Below is a small trained network, with its code and all its weights. Each question gives an input and a class and asks what happens when units are switched off, that is, made to give their printed mean instead of their output.

import numpy as np


def w(rows, s, z=0):
    codes = np.array(rows[::2]) - 128.0
    scale = np.full(codes.shape[1], s)
    scale[-1] = z or s
    return codes * scale


def f(y):
    return np.maximum(y, 0)


def log_softmax(a):
    a = a - a.max(-1, keepdims=True)
    return a - np.log(np.exp(a).sum(-1, keepdims=True))


def net(x, mask):
    res = np.array(x, float).reshape(1, 8) / 4 @ E
    y = f(res @ A[0][:, :-1].T + A[0][:, -1])
    res = res + np.where(mask, y, B[0][:, -1]) @ B[0][:, :-1]
    return log_softmax(res[-1] @ U[:, :-1].T + U[:, -1])


A, B = {}, {}
E = w([
[71,167,186,119,104],'x0',
[88,169,187,195,254],'x1',
[149,144,111,107,178],'x2',
[111,237,37,153,98],'x3',
[68,42,50,146,183],'x4',
[34,119,183,22,104],'x5',
[117,136,94,243,89],'x6',
[111,106,174,226,70],'x7',
],0.007)
A[0] = w([
[119,181,101,170,142,101],'n0',
[60,163,66,158,154,194],'n1',
[125,124,94,180,75,148],'n2',
[149,113,106,125,170,156],'n3',
[149,134,206,121,116,214],'n4',
[155,184,98,117,179,143],'n5',
[140,57,182,147,101,253],'n6',
[223,94,44,159,177,207],'n7',
[148,75,135,10,134,151],'n8',
[134,177,139,98,83,161],'n9',
[67,107,106,176,79,97],'n10',
[68,62,111,60,116,189],'n11',
[106,109,123,134,107,138],'n12',
[144,148,77,142,208,187],'n13',
[179,114,114,154,71,138],'n14',
[188,120,138,132,197,209],'n15',
[155,209,125,182,98,186],'n16',
[183,85,112,91,103,148],'n17',
[139,168,87,56,163,193],'n18',
],0.013,0.0042)
B[0] = w([
[164,133,155,72,125,177],'n0',
[101,139,81,65,30,216],'n1',
[138,103,64,106,165,201],'n2',
[73,228,97,145,145,179],'n3',
[152,52,176,164,208,209],'n4',
[113,254,162,67,2,191],'n5',
[112,125,111,207,214,229],'n6',
[110,208,71,133,126,253],'n7',
[66,47,190,125,139,254],'n8',
[238,85,166,117,123,191],'n9',
[136,140,73,105,103,195],'n10',
[32,46,86,131,88,245],'n11',
[101,170,40,105,82,159],'n12',
[95,193,132,116,128,221],'n13',
[187,118,42,145,148,193],'n14',
[52,219,142,144,178,208],'n15',
[202,77,119,42,89,215],'n16',
[106,118,48,143,151,196],'n17',
[86,109,150,78,64,224],'n18',
],0.0073,0.0098)
U = w([
[107,56,125,68,132,135],'0',
[79,173,95,170,170,252],'1',
[214,114,45,133,143,102],'2',
[254,146,209,85,91,61],'3',
[146,127,104,62,105,233],'4',
[155,218,158,22,90,4],'5',
[86,130,111,204,152,144],'6',
[160,123,175,184,221,135],'7',
],0.011,0.0016)

Each question gives the input, the list of numbers given to net, and the class t.
The units are the neurons (one row each of A and B). Each row of codes is followed by its name. A weight is (code - 128) times the scale printed after its matrix; where a second scale follows, it is the last column's (A, B and U).
mask holds one flag per neuron, in row order. A switched-off neuron (its flag False) gives its mean, the last column of its row in B, instead of its output. The means were averaged over made-up inputs and are rounded, as every weight is.
A unit's drop is (log p(t) with every unit on - log p(t) with that unit switched off) / (log p(t) with every unit on - log p(t) with every unit switched off).
The circuit of an input: a set's keep is (log p(t) with only the set's units on - log p(t) with every unit switched off) / (log p(t) with every unit on - log p(t) with every unit switched off). Starting from the 12 units with the biggest drops (on a tie, the unit counted first), units are removed one at a time, each time the one whose removal leaves the highest keep (on an exact tie, the one counted first), for as long as the keep stays at least 0.8.
units of the circuit, in order: the units of the circuit, biggest drop first
k most important neurons: the k neurons with the biggest drops, biggest first
drop of u: that unit's drop, to one decimal
input [-3,-6,-3,8,-1,5,-5,-6], class 0: units of the circuit, in order : [n8, n11]
input [5,-4,5,-6,1,-2,-7,8], class 6: units of the circuit, in order : [n6]
input [-2,-5,5,4,-3,-5,6,-4], class 5: units of the circuit, in order : [n5, n6]
input [-2,2,7,-7,-7,-1,-6,-4], class 7: units of the circuit, in order : [n4, n1]
input [1,-6,7,2,-6,1,8,-5], class 3: 2 most important neurons : [n9, n11]
input [-7,1,-6,3,-6,5,-4,-6], class 0: units of the circuit, in order : [n8, n7]
input [7,4,-5,-5,-2,4,8,3], class 7: 2 most important neurons : [n4, n11]
input [0,8,-7,-3,4,0,-1,3], class 7: 2 most important neurons : [n11, n7]
input [-8,4,0,-5,-7,-8,4,2], class 1: 2 most important neurons : [n15, n7]
input [-6,2,-4,-8,-6,-1,-4,7], class 7: drop of n2 : 0.0
input [2,-6,3,7,-4,-1,-4,3], class 3: drop of n9 : 0.2
input [-4,-5,-4,5,0,4,-3,-7], class 0: drop of n8 : 0.2
input [-2,-1,4,-8,1,1,-7,7], class 7: drop of n6 : 0.3
input [7,-6,-8,-3,-8,-8,0,-4], class 3: units of the circuit, in order : [n9]
